Here is a tiny trained network, its code and every weight. The questions are about switching its units off for an input and a class, where a switched-off unit gives its printed mean instead of its output.

import numpy as np


def w(rows, s, z=0):
    codes = np.array(rows[::2]) - 128.0
    scale = np.full(codes.shape[1], s)
    scale[-1] = z or s
    return codes * scale


def f(y):
    return y / 2 * (1 + np.tanh(0.7978845608 * (y + 0.044715 * y**3)))


def log_softmax(a):
    a = a - a.max(-1, keepdims=True)
    return a - np.log(np.exp(a).sum(-1, keepdims=True))


def net(x, mask):
    res = np.array(x, float).reshape(1, 4) / 4 @ E
    y = f(res @ A[0][:, :-1].T + A[0][:, -1])
    res = res + np.where(mask, y, B[0][:, -1]) @ B[0][:, :-1]
    return log_softmax(res[-1] @ U[:, :-1].T + U[:, -1])


A, B = {}, {}
E = w([
[66,78,80,140,166,179,43,81,153,29,84],'x0',
[116,103,105,37,56,194,115,138,214,244,115],'x1',
[185,197,76,126,187,165,136,191,139,149,180],'x2',
[150,69,185,102,181,191,67,162,86,153,92],'x3',
],0.011)
A[0] = w([
[128,122,85,134,94,111,122,93,157,118,81,42],'n0',
[130,106,192,210,147,90,120,124,53,103,109,97],'n1',
[80,101,170,128,86,93,183,90,143,117,119,166],'n2',
[191,151,76,119,189,151,77,197,122,129,128,137],'n3',
[128,103,182,139,163,123,129,144,77,160,69,159],'n4',
[123,179,110,145,176,118,175,102,118,123,150,60],'n5',
[151,157,118,102,145,130,129,177,127,198,185,236],'n6',
[119,146,93,153,213,174,85,148,97,46,118,104],'n7',
[130,113,93,87,170,200,69,146,133,146,103,54],'n8',
[82,154,84,165,124,99,154,120,171,79,139,222],'n9',
[147,119,207,146,166,126,132,126,74,66,90,255],'n10',
[111,110,102,149,243,136,113,130,133,100,133,92],'n11',
[157,236,134,153,170,121,199,164,132,145,224,114],'n12',
[110,106,161,108,86,106,205,111,149,175,132,133],'n13',
[189,151,155,107,145,144,166,209,129,188,144,191],'n14',
[165,112,136,103,105,191,121,170,155,191,60,158],'n15',
[76,103,132,119,165,165,72,131,173,129,100,110],'n16',
[136,143,147,160,158,150,94,125,91,100,78,241],'n17',
[130,83,139,97,157,198,100,146,127,135,103,51],'n18',
[49,38,155,121,147,185,76,43,151,158,60,208],'n19',
[137,201,136,121,132,94,213,139,118,144,171,85],'n20',
[219,254,111,165,171,99,175,167,134,150,255,221],'n21',
[169,109,166,193,147,95,125,72,76,108,99,130],'n22',
[122,168,146,121,135,146,131,127,126,125,167,154],'n23',
[136,138,170,122,150,129,136,165,127,143,119,33],'n24',
[57,164,90,140,120,127,123,68,173,86,147,177],'n25',
],0.011,0.0025)
B[0] = w([
[152,177,111,122,55,85,135,111,124,149,152,152],'n0',
[197,114,159,87,202,142,182,71,172,188,87,209],'n1',
[129,171,136,140,77,121,187,146,104,183,125,181],'n2',
[106,114,108,174,147,114,165,171,99,178,96,181],'n3',
[148,125,152,93,152,158,106,80,168,132,127,167],'n4',
[127,173,106,134,74,115,113,149,142,140,144,165],'n5',
[222,114,164,120,155,97,115,75,128,134,128,196],'n6',
[145,74,149,138,180,213,255,146,171,191,93,205],'n7',
[78,138,111,113,162,127,79,155,107,55,112,177],'n8',
[114,161,163,110,81,83,131,118,132,161,115,191],'n9',
[172,53,161,59,177,173,143,102,187,155,110,206],'n10',
[122,59,141,125,169,183,186,138,146,162,109,178],'n11',
[103,137,99,168,150,157,238,150,59,186,76,220],'n12',
[139,139,150,142,139,129,185,107,118,214,111,180],'n13',
[190,104,179,45,165,80,75,49,176,91,141,206],'n14',
[199,124,126,125,149,97,115,79,147,78,129,195],'n15',
[75,123,81,135,106,133,100,194,53,75,137,174],'n16',
[158,77,155,115,156,171,137,128,171,111,137,178],'n17',
[121,87,99,94,110,119,68,121,136,60,150,169],'n18',
[94,132,77,176,93,147,93,222,90,121,120,222],'n19',
[88,126,90,154,161,143,179,160,93,109,82,196],'n20',
[133,171,115,200,168,154,224,186,64,235,47,255],'n21',
[155,122,140,118,175,150,169,123,149,173,133,196],'n22',
[148,142,117,144,121,123,127,107,117,128,93,141],'n23',
[120,128,126,114,106,117,106,103,135,124,127,141],'n24',
[119,179,146,83,90,69,130,115,170,147,147,189],'n25',
],0.0093,0.019)
U = w([
[81,62,98,148,119,177,133,192,132,132,99,79],'0',
[138,111,83,98,123,112,2,145,122,44,123,41],'1',
[206,103,138,132,210,148,160,107,145,187,74,178],'2',
[98,110,133,181,139,154,121,92,103,128,196,1],'3',
[111,218,87,192,81,96,156,197,67,183,82,237],'4',
[186,157,174,68,69,62,84,32,217,157,147,100],'5',
],0.009,0.0024)

Each question gives the input, the list of numbers given to net, and the class t.
The units are the neurons (one row each of A and B). Each row of codes is followed by its name. A weight is (code - 128) times the scale printed after its matrix; where a second scale follows, it is the last column's (A, B and U).
mask holds one flag per neuron, in row order. A switched-off neuron (its flag False) gives its mean, the last column of its row in B, instead of its output. The means were averaged over made-up inputs and are rounded, as every weight is.
A unit's drop is (log p(t) with every unit on - log p(t) with that unit switched off) / (log p(t) with every unit on - log p(t) with every unit switched off).
The circuit of an input: a set's keep is (log p(t) with only the set's units on - log p(t) with every unit switched off) / (log p(t) with every unit on - log p(t) with every unit switched off). Starting from the 12 units with the biggest drops (on a tie, the unit counted first), units are removed one at a time, each time the one whose removal leaves the highest keep (on an exact tie, the one counted first), for as long as the keep stays at least 0.8.
circuit, biggest first: the units of the circuit, biggest drop first
most important unit: the unit with the biggest drop
top k neurons: the k neurons with the biggest drops, biggest first
drop when u is switched off: that unit's drop, to one decimal
input [4,-2,-5,-3], class 5: circuit, biggest first => [n21 n12 n25]
input [6,5,1,-5], class 4: circuit, biggest first => [n14 n10]
input [3,-1,-5,8], class 0: circuit, biggest first => [n19]
input [0,1,4,-2], class 4: top 2 neurons => [n10 n1]
input [6,6,-4,-3], class 4: top 2 neurons => [n14 n19]
input [-7,4,-6,-1], class 5: top 3 neurons => [n21 n12 n7]
input [7,-4,-2,-7], class 5: top 2 neurons => [n25 n21]
input [6,-3,-8,8], class 0: top 2 neurons => [n19 n16]
input [1,8,-3,-1], class 4: top 4 neurons => [n14 n13 n19 n10]
input [7,0,-2,4], class 0: drop when n7 is switched off => 0.0
input [2,6,4,-7], class 4: drop when n10 is switched off => 0.1
input [8,7,-2,-3], class 1: drop when n21 is switched off => 0.2
input [-4,5,-2,0], class 5: drop when n21 is switched off => 0.2
input [8,4,7,7], class 0: most important unit => n7
